Below is a small trained network, with its code and all its weights. Each question gives an input and a class and asks what happens when units are switched off, that is, made to give their printed mean instead of their output.

import numpy as np


def w(rows, s, z=0):
    codes = np.array(rows[::2]) - 128.0
    scale = np.full(codes.shape[1], s)
    scale[-1] = z or s
    return codes * scale


def f(y):
    return y / 2 * (1 + np.tanh(0.7978845608 * (y + 0.044715 * y**3)))


def log_softmax(a):
    a = a - a.max(-1, keepdims=True)
    return a - np.log(np.exp(a).sum(-1, keepdims=True))


def net(x, mask):
    res = np.array(x, float).reshape(1, 4) / 4 @ E
    y = f(res @ A[0][:, :-1].T + A[0][:, -1])
    res = res + np.where(mask, y, B[0][:, -1]) @ B[0][:, :-1]
    return log_softmax(res[-1] @ U[:, :-1].T + U[:, -1])


A, B = {}, {}
E = w([
[44,126,18,103,27,190,74,63,225,188],'x0',
[149,127,126,178,125,112,138,110,146,165],'x1',
[172,99,164,86,20,53,57,234,41,230],'x2',
[198,94,55,130,38,191,254,92,41,85],'x3',
],0.0073)
A[0] = w([
[155,125,133,87,73,76,99,181,65,191,6],'n1',
[172,171,177,152,219,117,174,132,87,77,190],'n2',
[87,189,159,110,192,91,41,85,168,131,139],'n3',
[43,121,78,101,35,142,117,98,205,177,205],'n4',
[212,59,95,107,72,157,170,101,100,114,3],'n5',
[186,71,59,130,66,165,201,107,51,80,49],'n6',
[73,123,84,123,24,200,78,120,207,137,154],'n7',
[61,161,86,168,213,165,202,79,167,85,140],'n8',
[183,122,176,77,2,62,98,215,89,223,13],'n9',
[157,93,91,138,76,153,181,114,69,118,4],'n10',
[185,128,232,153,169,61,178,187,61,109,168],'n11',
[47,165,185,132,178,46,48,196,168,185,25],'n12',
],0.0069,0.0014)
B[0] = w([
[167,184,214,55,104,219,181,25,176,47,204],'n1',
[253,160,91,53,225,192,86,111,70,192,221],'n2',
[24,42,166,226,83,98,181,195,170,63,199],'n3',
[203,117,39,28,190,149,76,133,21,207,230],'n4',
[68,40,130,181,84,57,125,184,99,96,203],'n5',
[11,65,167,222,81,41,118,215,122,59,250],'n6',
[172,169,7,93,234,173,59,82,22,186,226],'n7',
[154,192,206,61,55,172,219,28,201,64,254],'n8',
[159,249,230,78,98,227,223,64,252,92,254],'n9',
[66,25,201,167,59,46,91,185,101,123,196],'n10',
[192,91,34,13,225,131,17,139,22,231,249],'n11',
[3,68,128,229,58,19,96,200,104,59,218],'n12',
],0.0058,0.0087)
U = w([
[224,114,29,44,175,174,15,136,51,198,205],'0',
[175,230,230,82,64,240,206,46,253,32,173],'1',
[49,37,145,226,29,42,62,200,99,44,2],'2',
],0.0061,0.00097)

Each question gives the input, the list of numbers given to net, and the class t.
The units are the neurons (one row each of A and B). Each row of codes is followed by its name. A weight is (code - 128) times the scale printed after its matrix; where a second scale follows, it is the last column's (A, B and U).
mask holds one flag per neuron, in row order. A switched-off neuron (its flag False) gives its mean, the last column of its row in B, instead of its output. The means were averaged over made-up inputs and are rounded, as every weight is.
A unit's drop is (log p(t) with every unit on - log p(t) with that unit switched off) / (log p(t) with every unit on - log p(t) with every unit switched off).
The circuit of an input: a set's keep is (log p(t) with only the set's units on - log p(t) with every unit switched off) / (log p(t) with every unit on - log p(t) with every unit switched off). Starting from all 12 units, units are removed one at a time, each time the one whose removal leaves the highest keep (on an exact tie, the one counted first), for as long as the keep stays at least 0.8.
units of the circuit, in order: the units of the circuit, biggest drop first
unit that matters most: the unit with the biggest drop
top k neurons: the k neurons with the biggest drops, biggest first
drop of u: that unit's drop, to one decimal
input [-8,-3,-8,7], class 0: top 2 neurons -> (n2 n11)
input [-7,4,-6,2], class 0: units of the circuit, in order -> (n11)
input [-5,2,-3,4], class 0: top 2 neurons -> (n2 n11)
input [0,8,7,6], class 1: top 2 neurons -> (n9 n1)
input [5,4,-4,-5], class 0: top 2 neurons -> (n4 n7)
input [-4,-5,6,7], class 2: top 3 neurons -> (n6 n5 n10)
input [6,8,-6,1], class 0: top 4 neurons -> (n4 n7 n9 n1)
input [6,1,-5,-5], class 0: top 3 neurons -> (n4 n7 n9)
input [7,2,-6,-6], class 0: top 3 neurons -> (n4 n7 n9)
input [5,6,-5,-7], class 2: top 3 neurons -> (n3 n12 n9)
input [7,8,8,0], class 1: top 3 neurons -> (n9 n1 n11)
input [-7,8,-7,-2], class 0: top 2 neurons -> (n11 n2)
input [4,1,5,-1], class 1: top 4 neurons -> (n9 n11 n1 n2)
input [-3,1,1,-5], class 2: unit that matters most -> n12
input [3,6,8,-7], class 1: drop of n1 -> 0.4
input [1,0,1,3], class 2: drop of n11 -> 0.3
input [3,7,-2,8], class 2: drop of n11 -> 0.0
